Below are the code and all the weights of a small trained network. Each question names an input and a class and asks about switching units off, where a switched-off unit gives its printed mean instead of its output.

import numpy as np


def w(rows, s, z=0):
    codes = np.array(rows[::2]) - 128.0
    scale = np.full(codes.shape[1], s)
    scale[-1] = z or s
    return codes * scale


def norm(h):
    return h / np.sqrt((h * h).mean(-1, keepdims=True) + 1e-5)


def f(y):
    return y / 2 * (1 + np.tanh(0.7978845608 * (y + 0.044715 * y**3)))


def log_softmax(a):
    a = a - a.max(-1, keepdims=True)
    return a - np.log(np.exp(a).sum(-1, keepdims=True))


def net(x, mask):
    res = np.array(x, float).reshape(1, 7) / 4 @ E
    u = 0
    for l in range(3):
        y = f(norm(res) @ A[l][:, :-1].T + A[l][:, -1])
        res = res + np.where(mask[u : u + 5], y, B[l][:, -1]) @ B[l][:, :-1]
        u += 5
    return log_softmax(norm(res)[-1] @ U[:, :-1].T + U[:, -1])


A, B = {}, {}
E = w([
[65,151,58,125,39,134,82,1,97,137],'x0',
[113,124,147,141,95,140,118,148,129,106],'x1',
[51,98,76,116,181,163,196,151,57,76],'x2',
[85,180,91,186,189,111,70,130,147,97],'x3',
[132,171,215,78,176,188,54,96,65,122],'x4',
[158,133,111,137,144,121,130,121,113,130],'x5',
[118,132,107,125,109,74,58,194,79,160],'x6',
],0.0061)
A[0] = w([
[194,120,138,161,122,117,82,107,177,121,36],'0.n1',
[173,182,119,106,137,190,194,65,205,47,52],'0.n2',
[59,219,113,175,189,112,96,128,181,128,7],'0.n3',
[92,195,86,191,57,162,115,46,82,175,77],'0.n4',
[85,152,111,255,189,157,74,125,152,138,5],'0.n5',
],0.0064,0.0027)
B[0] = w([
[53,33,182,115,177,117,84,97,92,103,151],'0.n1',
[46,157,91,236,104,205,40,197,174,234,193],'0.n2',
[202,88,133,77,100,133,169,114,97,152,193],'0.n3',
[187,122,137,80,187,163,122,216,190,97,252],'0.n4',
[223,37,160,46,70,160,254,103,98,223,189],'0.n5',
],0.0089,0.0037)
A[1] = w([
[157,129,155,118,28,162,134,129,98,195,144],'1.n1',
[113,153,12,85,20,159,52,3,117,102,131],'1.n2',
[123,149,74,81,98,45,60,225,46,207,21],'1.n3',
[77,79,74,138,78,25,166,120,215,73,101],'1.n4',
[176,104,198,143,119,117,62,56,191,136,4],'1.n5',
],0.0051,0.0023)
B[1] = w([
[137,118,122,121,119,188,212,48,72,121,198],'1.n1',
[171,77,187,103,168,123,154,196,171,92,227],'1.n2',
[82,138,115,148,110,250,108,129,156,194,218],'1.n3',
[190,195,101,171,133,118,135,84,125,127,250],'1.n4',
[103,109,81,140,98,79,125,142,90,138,176],'1.n5',
],0.012,0.0023)
A[2] = w([
[71,96,78,131,160,183,229,113,54,92,171],'2.n1',
[64,105,29,116,173,149,144,131,108,26,149],'2.n2',
[91,253,244,38,174,189,58,53,50,77,17],'2.n3',
[216,82,97,160,81,61,83,104,196,181,106],'2.n4',
[131,100,165,99,18,80,80,64,201,147,6],'2.n5',
],0.0057,0.0018)
B[2] = w([
[119,94,168,76,65,80,50,41,76,197,253],'2.n1',
[90,153,243,131,160,84,1,128,110,111,197],'2.n2',
[139,175,8,230,83,41,238,115,171,111,241],'2.n3',
[41,145,158,98,134,110,145,123,28,65,220],'2.n4',
[47,137,160,120,254,87,45,113,108,152,133],'2.n5',
],0.0069,0.0037)
U = w([
[85,140,100,155,120,247,91,146,167,187,253],'0',
[195,109,166,52,181,139,122,219,209,38,201],'1',
[177,81,148,74,101,140,170,80,98,142,93],'2',
[141,208,41,171,105,92,164,99,126,83,48],'3',
[53,119,172,110,148,70,45,87,87,109,15],'4',
],0.015,0.0029)

Each question gives the input, the list of numbers given to net, and the class t.
The units are the neurons (one row each of A and B). Each row of codes is followed by its name. A weight is (code - 128) times the scale printed after its matrix; where a second scale follows, it is the last column's (A, B and U).
mask holds one flag per neuron, layer by layer. A switched-off neuron (its flag False) gives its mean, the last column of its row in B, instead of its output. The means were averaged over made-up inputs and are rounded, as every weight is.
A unit's drop is (log p(t) with every unit on - log p(t) with that unit switched off) / (log p(t) with every unit on - log p(t) with every unit switched off).
The circuit of an input: a set's keep is (log p(t) with only the set's units on - log p(t) with every unit switched off) / (log p(t) with every unit on - log p(t) with every unit switched off). Starting from the 12 units with the biggest drops (on a tie, the unit counted first), units are removed one at a time, each time the one whose removal leaves the highest keep (on an exact tie, the one counted first), for as long as the keep stays at least 0.8.
circuit, biggest first: the units of the circuit, biggest drop first
unit that matters most: the unit with the biggest drop
top k neurons: the k neurons with the biggest drops, biggest first
top k neurons in layer l: the k neurons of layer l with the biggest drops, biggest first
input [0,5,-6,-5,-1,-8,1], class 4: circuit, biggest first => (2.n5)
input [-7,3,-8,0,5,0,-7], class 4: top 3 neurons => (0.n4, 1.n5, 1.n3)
input [8,-3,5,6,-5,-4,-8], class 0: top 2 neurons in layer 2 => (2.n1, 2.n4)
input [-2,8,2,0,-3,-4,-2], class 3: circuit, biggest first => (0.n4, 1.n4)
input [6,-7,-6,-4,5,-3,-1], class 1: top 3 neurons => (1.n2, 2.n1, 0.n5)
input [5,6,1,5,8,8,-3], class 3: top 2 neurons => (2.n3, 0.n4)
input [-5,-8,1,8,5,1,-4], class 2: circuit, biggest first => (0.n5, 0.n4)
input [2,8,-1,2,-6,2,-6], class 0: top 2 neurons => (0.n2, 2.n3)
input [-5,-2,6,8,1,8,6], class 2: top 2 neurons => (0.n5, 0.n2)
input [-4,8,-4,-6,-5,-2,0], class 2: top 2 neurons => (0.n4, 1.n1)
input [-1,7,1,8,7,-5,4], class 2: circuit, biggest first => (0.n5, 0.n3)
input [-3,-3,-6,-5,-7,-1,-1], class 3: top 2 neurons => (1.n4, 0.n5)
input [-1,-6,-3,-7,-8,-7,5], class 3: circuit, biggest first => (1.n4, 0.n5)
input [5,6,-7,-4,5,7,4], class 4: top 4 neurons => (1.n5, 0.n5, 2.n5, 0.n2)
input [-6,-1,-7,3,1,-5,-3], class 4: unit that matters most => 0.n4
input [1,4,-4,-4,-7,0,4], class 3: top 3 neurons => (1.n4, 0.n5, 0.n2)
input [-2,-8,8,2,-6,-6,5], class 4: top 4 neurons => (2.n2, 0.n2, 2.n1, 2.n3)
input [-7,5,8,6,-1,1,0], class 4: circuit, biggest first => (0.n4, 2.n1)
input [-6,1,-8,2,8,6,6], class 3: circuit, biggest first => (2.n3, 0.n4, 1.n2)
input [-2,1,-1,1,7,-4,-3], class 3: top neuron => (2.n3)
input [7,7,7,-5,1,-3,-4], class 1: circuit, biggest first => (1.n2, 0.n5)
